k_571: [114  79  76 116 155 145]
k_399: [115 139 139 114 115 153]
k_43: [131 114 115 101  93 103]
common k_43 k_571:  => [114]
common k_571 k_399:  => [114]

k_609: [114 130 130 138 159 159  75 107  84 111]
k_260: [114 130 130 138 159 125 113 126  84 111]
k_517: [114 127 119 103 122 114 111 158 106 126]
asked: [114 130 130 138 159 159  75 107  84 111] => k_609
asked: [114 130 130 138 159 125 113 126  84 111] => k_260

k_245: [147  99 142 124 134 106 181 124 154]
k_255: [154 130 143 154 130 129 147 142 119]
k_627: [125 122 140 138 140 133 138 137 128]
k_395: [129 175  86  64 146 138 142 108 151]
k_895: [119 125  90 183  93 172 150  99 137]
k_71: [137 128 150 132 133 139 125 139  65]
k_373: [137  64 153 120 177  98 179  92 144]
k_460: [130 134 119 132 136 129 139 146 138]
common k_373 k_395:  => [64]
common k_373 k_895:  => [137]
common k_460 k_895:  => [119]
common k_627 k_460:  => [138]

k_440: [145 157 124 135  92 144 120]
k_295: [134 157 135 137 119  92  91]
k_667: [127 183 150 142 137 131 121]
k_441: [134 157 138 135  92 144 129]
asked: [127 183 150 142 137 131 121] => k_667
common k_295 k_667:  => [137]
common k_667 k_295:  => [137]
asked: [134 157 135 137 119  92  91] => k_295

k_710: [124 129 123 126]
k_311: [126 128 124 129]
k_957: [127 129 124 125]
k_766: [124 127 123 158]
k_700: [140 127 144  85]
k_530: [144 125 128 137]
k_634: [127 124 122 151]
k_355: [126 129 125 127]
k_892: [127 129 126 123]
k_437: [130 120 123 127]
k_264: [127 123 113 160]
k_430: [126 128 125 129]
common k_700 k_264:  => [127]
common k_700 k_530:  => [144]
common k_766 k_355:  => [127]
common k_766 k_700:  => [127]
common k_355 k_530:  => [125]
common k_437 k_957:  => [127]

k_494: [155 153 154 140 119 153]
k_697: [133 151 155 144  94 154]
k_735: [153 154  70 146 154 139]
common k_735 k_697:  => [154]
common k_697 k_735:  => [154]
asked: [155 153 154 140 119 153] => k_494
asked: [153 154  70 146 154 139] => k_735

k_462: [124 136 135 138 121 141 125 119 118 127 144 134 110 138 127 127 118 128
 126 126 136 132 121 110 122 135 126 127 138 137 131 134 133 134 117]
k_615: [124 137 135 136 113 139 126 128 128 127 132 134 122 126 126 131 124 128
 126 132 136 132 121 127 122 119 126 121 128 134 136 118 142 133 127]
k_116: [124 137 135 138 113 145 127 127 125 127 135 134 120 127 125 134 126 128
 127 133 136 132 121 123 122 121 126 121 130 137 136 120 142 134 124]
k_195: [124 142 143 153 104 165 120 104 103 127 166 144  72 152 128 125 102 129
 125 122 146 130 120  83 105 134 125 121 155 151 136 127 146 142 100]
k_506: [124 137 135 132 113 131 119 129 146 127 124 134 125 126 127 127 122 128
 126 129 130 132 121 131 122 120 126 121 127 130 129 118 142 131 130]
k_553: [124 143 135 138  93 141 118 121 121 127 135 142  98 133 127 123 105 128
 121 129 135 145 118 113 107 122 126 114 136 137 144 114 158 134 119]
asked: [124 136 135 138 121 141 125 119 118 127 144 134 110 138 127 127 118 128
 126 126 136 132 121 110 122 135 126 127 138 137 131 134 133 134 117] => k_462
asked: [124 143 135 138  93 141 118 121 121 127 135 142  98 133 127 123 105 128
 121 129 135 145 118 113 107 122 126 114 136 137 144 114 158 134 119] => k_553

k_464: [116 127 146 126 137 119 137 128 117 160 103 164 156 133  80 132 111 138
 149 110]
k_223: [116 127 146 126 137 119 137 128 117 160 103 134 156 133  80 133 111 138
 132 110]
k_58: [148 145 112 146 137 132 133 118 147 112 133 137 142 109 102 122 132 132
 109 130]
k_748: [148 152 116 177 139 132 145 132 157 105 141 145 138 119 126 160  98 114
 114 133]
k_515: [137 113 146 144 148 132 169 166 133  95 135 149 133 123 115 129 103  98
 144 140]
k_52: [148 152 148 177 139 132 145 132 157 105 141 148 110  95 110 137  94 135
 122 150]
asked: [116 127 146 126 137 119 137 128 117 160 103 164 156 133  80 132 111 138
 149 110] => k_464
asked: [148 152 116 177 139 132 145 132 157 105 141 145 138 119 126 160  98 114
 114 133] => k_748
asked: [137 113 146 144 148 132 169 166 133  95 135 149 133 123 115 129 103  98
 144 140] => k_515
asked: [148 145 112 146 137 132 133 118 147 112 133 137 142 109 102 122 132 132
 109 130] => k_58

k_843: [130 129 127 133 119 134 125 119 125]
k_998: [158 142 113 116 118 135 110 157 124]
k_339: [131 122 134 131 163 103 157 128 126]
k_550: [158 112 118 158 139 115 105 117 110]
k_941: [129 129 127 127 124 130 118 127 127]
k_564: [155 130 124 122 174 129 115 128 113]
k_26: [129 129 127 127 113 130 124 180 148]
asked: [158 142 113 116 118 135 110 157 124] => k_998
common k_339 k_843:  => [134]
common k_564 k_550:  => [115]
common k_998 k_339:  => [157]
asked: [129 129 127 127 124 130 118 127 127] => k_941

k_179: [ 66 164 164 169 151  84 184 182 149  99 182  95  71 162 123 102 172 154
 159 145 170 176 122 165 175 151  77 184 155  97 154 183 100]
k_942: [118 143 117 146 158 129 120  80 144 110 159  87  91 162 144 113 133  66
 167 131 152  85  75 185 120  66 105 129  66 181 165 111 138]
k_136: [178 146 187 117 101  84  69  85 181  74 177 174 146 154 161 113 141 184
  90 115 125 114  76 163 163 152  98 132 170  96 123 140 105]
k_686: [150 107  87 169 181 130 104  84 110 152 143 106 135 171 159 113 187 163
  90 161  65  89 183 160 175 178  99 178 129  80  67 101 170]
k_882: [110  73 178  84 100  77 123 129  69 142  95 134 161 101  93 180 167 190
 179 114 146 108 101 158  94 145 115 108 178 149 168 120  89]
k_911: [164 180  69  80 116 182  75 157 162 161  87  77 113  95 151  90 123 136
 112  98 105  67 145 121 106 169  82 182 165 106 150  86 184]
k_864: [163  82 149 126 188 131  96 158 150  98 122  91 127 111 116 158 127  98
 142 160 111  94 174 162 143  86 128  96 168 104 120  79 124]
asked: [ 66 164 164 169 151  84 184 182 149  99 182  95  71 162 123 102 172 154
 159 145 170 176 122 165 175 151  77 184 155  97 154 183 100] => k_179
asked: [178 146 187 117 101  84  69  85 181  74 177 174 146 154 161 113 141 184
  90 115 125 114  76 163 163 152  98 132 170  96 123 140 105] => k_136
asked: [118 143 117 146 158 129 120  80 144 110 159  87  91 162 144 113 133  66
 167 131 152  85  75 185 120  66 105 129  66 181 165 111 138] => k_942
asked: [163  82 149 126 188 131  96 158 150  98 122  91 127 111 116 158 127  98
 142 160 111  94 174 162 143  86 128  96 168 104 120  79 124] => k_864

k_876: [142 123 144 116 125 125 130 156 125 129 180 144 126]
k_153: [142 123 128 116 125 129 179 126 127 126 119 116 141]
k_273: [142 123 128 125 116 129 130 156 115 128 180 126 126]
asked: [142 123 144 116 125 125 130 156 125 129 180 144 126] => k_876
asked: [142 123 128 125 116 129 130 156 115 128 180 126 126] => k_273

k_516: [131 124 122 118 118 116 130 118 148 124 126 132 121 125 124 115 118 115
 131 148 119 123 122 121 132 129 110 132 142 143 135 129 122 130]
k_932: [132 117 114 102 103  95 132 105 177 116 125 139 110 122 119  97 104  99
 135 181 106 114 116 111 139 129  81 136 165 165 145 131 113 133]
k_551: [147 132 111  87 115 126 130  99 161 126 106 129 114 121 111 121 124  92
 144 174 113 137 100  96 129 128  87 150 152 173 148  92 128 149]
k_612: [129 125 125 122 122 121 129 122 140 125 127 131 124 127 126 121 122 121
 130 141 122 125 125 124 131 129 118 130 137 136 131 129 125 129]
k_16: [136 124 115 107 110 108 131 110 168 123 118 138 117 120 119 108 109 100
 134 171 111 125 112 110 133 132  89 139 153 159 140 129 117 136]
k_263: [135 115 118  63 112 122 127  87 142 106 135 113  97 137 107 125 144 115
 156 169 112 112 117 103 146 105  96 142 169 172 167 126 135 140]
k_830: [130 127 126 125 125 125 128 125 134 127 125 129 126 127 126 125 126 125
 129 134 126 128 125 125 129 128 123 130 131 133 130 128 126 129]
k_589: [131 120 122  91 118 122 128 105 137 115 133 142 110 135 116 125 137 121
 145 152 117 117 123 114 139 114 109 135 153 153 151 127 130 134]
k_791: [129 128 127 125 127 128 128 126 130 127 127 128 127 127 126 127 128 126
 129 131 126 129 126 126 128 128 125 129 130 132 129 128 128 130]
k_891: [144 130 114  99 114 120 130 106 164 127 109 134 117 119 115 116 117  95
 137 171 113 134 105 104  91 131  90 145 150 165 142 126 123 144]
asked: [144 130 114  99 114 120 130 106 164 127 109 134 117 119 115 116 117  95
 137 171 113 134 105 104  91 131  90 145 150 165 142 126 123 144] => k_891
asked: [135 115 118  63 112 122 127  87 142 106 135 113  97 137 107 125 144 115
 156 169 112 112 117 103 146 105  96 142 169 172 167 126 135 140] => k_263

k_108: [ 93 128 164  95 145 150 103]
k_109: [ 82 166 133 124 106  92 157]
k_396: [121 113 106 129 116 134 103]
k_89: [183 135  96 107 126 136  76]
k_511: [144 121 128 147 105 103 116]
k_389: [100  99 149 115 135 126 168]
k_114: [108 148  96 130 124 132 149]
k_888: [164 152 146 178 159 125 104]
k_904: [181  90  98 100 100 100 101]
k_152: [ 93 153 142 118 172  92 155]
k_165: [ 89 176  91 115 136 126 130]
common k_389 k_904:  => [100]
asked: [ 93 128 164  95 145 150 103] => k_108
common k_114 k_89:  => [96]

k_425: [128 128 128 128 128 128 128 128 129 128 129 128 128 128 128 129 128 128
 128 128 127]
k_45: [119 172 132 112 160 183 152 123 124 120 115 125 128 133 124 100 159 139
  86 125 108]
k_131: [120 121  93 143 128 155  94 139 118 120 141 125 126 120 141 109 110 100
 124 117 120]
k_900: [142 131 113 134 130 109 129 105 129 124 118 141 125 113 135 125 137 117
 120 109 116]
k_855: [169 124 160 162 137 118  75 134 156  68 144 127  77 108 100 137 121 162
 130 135 125]
k_835: [149 132 127 134 131 102 145  95 133 130 118 131 129 115 128 137 142 126
 120 103 115]
k_342: [128 128 128 128 128 128 128 128 129 128 129 137 128 128 128 129 135 128
 128 128 127]
k_87: [127 155 135 123 142 157 134 126 131 120 120 126 126 134 137 105 147 142
 109 123 115]
k_75: [142 131 113 134 130 109 129 105 129 124 118 141 125 113 135 125 137 117
 133 147 138]
k_877: [134 171 119 127 146 157 112 120 109 126 135 147 152 138 116 160 109 141
 167 115 148]
k_756: [131 129  94 139 130 133 104 130 121 119 129 142 125 113 141 114 121 102
 123 110 118]
common k_342 k_756:  => [129]
common k_756 k_425:  => [129]

k_200: [123  80 116 115 143 120 149 140 130 113  84 133  89 112 133 138 117 140
 138 124 139  82 164 116]
k_585: [134 133 112 133 117 150 127 116 133 141 124 155 125 129  87 116 176 105
 123 122 128 133  79 135]
k_398: [134 133 112 133 117 150 127 116 133 141 124 155 125 129 133 130 124 135
 102 126 139 140 150 117]
k_794: [112 101  89 106 111 154 146 119 118 152  90 146 111 127  74 135 101 110
  95 111 128 102 117 129]
k_257: [134  86 125 127 149 117 144 140 140 102  95 141 101 108 140 102 117 137
 156 128 142  87 150 116]
asked: [134  86 125 127 149 117 144 140 140 102  95 141 101 108 140 102 117 137
 156 128 142  87 150 116] => k_257
asked: [123  80 116 115 143 120 149 140 130 113  84 133  89 112 133 138 117 140
 138 124 139  82 164 116] => k_200
asked: [134 133 112 133 117 150 127 116 133 141 124 155 125 129 133 130 124 135
 102 126 139 140 150 117] => k_398

k_652: [116  92 155  75]
k_959: [141 148 109 158]
k_349: [122 118 158  98]
k_930: [123 118 100  98]
k_661: [149  87 138  77]
k_60: [115 153 116 142]
k_333: [123 112 103  95]
k_145: [126 158 155 100]
k_259: [159 142 118 150]
k_312: [145  85 140  81]
k_829: [150 128 141  98]
common k_959 k_349:  => [158]
common k_930 k_829:  => [98]
common k_930 k_145:  => [100]
common k_829 k_959:  => [141]
common k_259 k_829:  => [150]
common k_930 k_333:  => [123]
common k_959 k_145:  => [158]

k_310: [132 176 113 159 106 126  94 161 108  87  73 105 114 147 115  96 126 129
 150 115  81 162 124]
k_640: [124 165 119 158  97 129 101 167 113  99  64 101 119 156 114 108 124  96
 145 109  77 164 120]
k_27: [132 176 113 159 106 126  94  81 108  87  73 105 114 147 115  96 119 121
 163 111  73 169 117]
k_616: [128 177 116  97 112 131  93 150 115  85  64  97 123 153 121 102 119 121
 163 114  80 158 131]
asked: [132 176 113 159 106 126  94 161 108  87  73 105 114 147 115  96 126 129
 150 115  81 162 124] => k_310
asked: [128 177 116  97 112 131  93 150 115  85  64  97 123 153 121 102 119 121
 163 114  80 158 131] => k_616

k_777: [ 98 104 154 126 129 134  90 147]
k_745: [176 134  98 163 147  98 116 138]
k_486: [132 112 111 144 148 155 146 135]
k_893: [127 152 135 140 158 147 119 134]
asked: [ 98 104 154 126 129 134  90 147] => k_777
common k_893 k_486:  => [135]
asked: [132 112 111 144 148 155 146 135] => k_486
common k_486 k_893:  => [135]

k_805: [132 121 126 125]
k_619: [133 125 125 133]
k_826: [133 120 125 120]
common k_619 k_805:  => [125]
common k_826 k_805:  => [125]
asked: [133 125 125 133] => k_619
common k_805 k_619:  => [125]
asked: [133 120 125 120] => k_826
asked: [132 121 126 125] => k_805

